Here is a tiny trained network, its code and every weight. The questions are about switching its units off for an input and a target symbol, where a switched-off unit gives its printed mean instead of its output.

import numpy as np


def w(rows, s, z=0):
    codes = np.array(rows[::2]) - 128.0
    scale = np.full(codes.shape[1], s)
    scale[-1] = z or s
    return codes * scale


def f(y):
    return y / 2 * (1 + np.tanh(0.7978845608 * (y + 0.044715 * y**3)))


def softmax(a):
    e = np.exp(a - a.max(-1, keepdims=True))
    return e / e.sum(-1, keepdims=True)


def log_softmax(a):
    a = a - a.max(-1, keepdims=True)
    return a - np.log(np.exp(a).sum(-1, keepdims=True))


def net(x, mask):
    ids = ['ΛΞαβγδεζηθμπτφψω'.index(c) for c in x.split()]
    T = len(ids)
    res = E[ids] + P[:T]
    r = res
    for j in range(2):
        rows = slice(4 * j, 4 * j + 4)
        q, k, v = (r @ M[0][rows].T for M in (Q, K, V))
        z = softmax(np.where(np.tri(T) > 0, q @ k.T / 4**0.5, -1e9)) @ v
        o = O[0][rows]
        res = res + np.where(mask[j], z, o[:, -1]) @ o[:, :-1]
    y = f(res @ A[0][:, :-1].T + A[0][:, -1])
    res = res + np.where(mask[2:6], y, B[0][:, -1]) @ B[0][:, :-1]
    return log_softmax(res[-1] @ U[:, :-1].T + U[:, -1])


Q, K, V, O, A, B = {}, {}, {}, {}, {}, {}
E = w([
[168,118,135],'Λ',
[144,117,160],'Ξ',
[154,121,147],'α',
[158,125,149],'β',
[91,137,1],'γ',
[173,135,135],'δ',
[120,221,73],'ε',
[160,80,165],'ζ',
[161,24,116],'η',
[165,148,244],'θ',
[221,151,59],'μ',
[108,227,177],'π',
[190,221,231],'τ',
[255,233,141],'φ',
[204,72,31],'ψ',
[4,120,161],'ω',
],0.0097)
P = w([
[225,63,87],'0',
[254,105,142],'1',
[254,118,156],'2',
[199,126,124],'3',
[174,126,135],'4',
[153,136,142],'5',
[134,140,154],'6',
[113,139,162],'7',
[95,141,170],'8',
[72,145,176],'9',
[53,154,186],'10',
[47,152,192],'11',
[39,161,195],'12',
],0.0036)
Q[0] = w([
[161,30,137],'H1',
[95,115,69],'H1',
[214,140,122],'H1',
[116,185,68],'H1',
[137,247,166],'H2',
[148,113,254],'H2',
[84,106,15],'H2',
[120,189,119],'H2',
],0.022)
K[0] = w([
[182,44,162],'H1',
[95,80,70],'H1',
[218,144,115],'H1',
[104,147,51],'H1',
[78,239,106],'H2',
[54,116,249],'H2',
[187,85,29],'H2',
[114,178,89],'H2',
],0.02)
V[0] = w([
[156,171,174],'H1',
[171,121,123],'H1',
[57,88,146],'H1',
[172,21,252],'H1',
[53,136,102],'H2',
[63,90,114],'H2',
[62,84,205],'H2',
[145,38,86],'H2',
],0.015)
O[0] = w([
[181,180,143,252],'H1',
[164,130,107,162],'H1',
[39,131,129,39],'H1',
[108,249,39,232],'H1',
[182,149,89,75],'H2',
[141,161,66,64],'H2',
[118,229,95,178],'H2',
[63,108,57,21],'H2',
],0.018,0.0027)
A[0] = w([
[53,179,200,187],'N1',
[30,122,203,3],'N2',
[64,1,193,97],'N3',
[160,2,96,216],'N4',
],0.0088,0.0041)
B[0] = w([
[99,93,200,191],'N1',
[255,127,28,166],'N2',
[37,182,171,249],'N3',
[202,75,64,232],'N4',
],0.013,0.015)
U = w([
[134,123,125,96],'Λ',
[2,131,176,228],'Ξ',
[139,134,135,170],'α',
[201,165,78,47],'β',
[165,96,56,57],'γ',
[188,97,100,163],'δ',
[157,143,202,59],'ε',
[100,182,171,123],'ζ',
[154,139,143,141],'η',
[76,85,115,113],'θ',
[122,129,125,185],'μ',
[139,120,131,190],'π',
[100,139,76,202],'τ',
[136,104,164,254],'φ',
[132,123,132,80],'ψ',
[213,126,138,71],'ω',
],0.0092,0.0066)

Each question gives the input, a string of symbols that net reads in full, and the target symbol t.
The units are the heads (4 rows each of Q, K, V and O) and the neurons (one row each of A and B). Each row of codes is followed by its name. A weight is (code - 128) times the scale printed after its matrix; where a second scale follows, it is the last column's (O, A, B and U).
mask holds one flag per unit, heads first, then neurons. A switched-off unit (its flag False) gives its mean, the last column of its rows in O or B, instead of its output. The means were averaged over made-up inputs and are rounded, as every weight is.
A unit's drop is (log p(t) with every unit on - log p(t) with that unit switched off) / (log p(t) with every unit on - log p(t) with every unit switched off).
The circuit of an input: a set's keep is (log p(t) with only the set's units on - log p(t) with every unit switched off) / (log p(t) with every unit on - log p(t) with every unit switched off). Starting from all 6 units, units are removed one at a time, each time the one whose removal leaves the highest keep (on an exact tie, the one counted first), for as long as the keep stays at least 0.8.
circuit, biggest first: the units of the circuit, biggest drop first
most important unit: the unit with the biggest drop
top k neurons: the k neurons with the biggest drops, biggest first
heads that matter: for each layer, one digit per head in row order, 1 if its drop is at least 0.15 and else 0, layers parted by /
input θ ζ Λ ω φ ω Ξ, target β: circuit, biggest first => (H2; H1)
input ω ψ φ ε δ, target ω: heads that matter => 10
input φ φ θ π γ μ η θ β ω θ φ, target β: circuit, biggest first => (H2)
input ω θ ω ψ π π ω ω α η α τ τ, target ε: circuit, biggest first => (H2; N3; N4; N1)
input γ ω θ, target β: heads that matter => 10
input ω α Λ ω θ η μ δ ζ θ ζ, target ζ: circuit, biggest first => (N4; H1)
input δ α μ φ ω η ω π ε ω β δ, target β: heads that matter => 01
input θ ε δ π β ω, target Ξ: top 3 neurons => (N4; N1; N3)
input δ β Ξ α ε ω θ Λ, target β: circuit, biggest first => (N3; H1)
input ζ ω β, target β: circuit, biggest first => (H2; H1)
input γ ζ τ Λ γ ω δ ε ω μ, target δ: circuit, biggest first => (N4; H2; H1)
input α α ε δ ω β ψ, target γ: circuit, biggest first => (N4; H2)
input ω Ξ Λ, target β: circuit, biggest first => (H1; H2)
input ε τ Ξ, target ε: most important unit => H2
input Ξ ζ π π, target ε: top 2 neurons => (N4; N2)
input Ξ ζ θ γ ε θ Λ, target ζ: top 2 neurons => (N4; N2)
input π μ Ξ Ξ θ δ α γ η, target τ: top 3 neurons => (N3; N4; N1)
input β θ θ Λ π ε ε α Ξ ε τ α, target ε: circuit, biggest first => (H2; N3; N4)
input ζ ζ ψ γ ω γ ω Ξ α ζ Ξ τ ψ, target θ: top 3 neurons => (N4; N3; N2)
input θ η ω θ δ τ, target ε: top 3 neurons => (N4; N2; N3)
input μ η φ γ τ, target ω: top 2 neurons => (N3; N1)
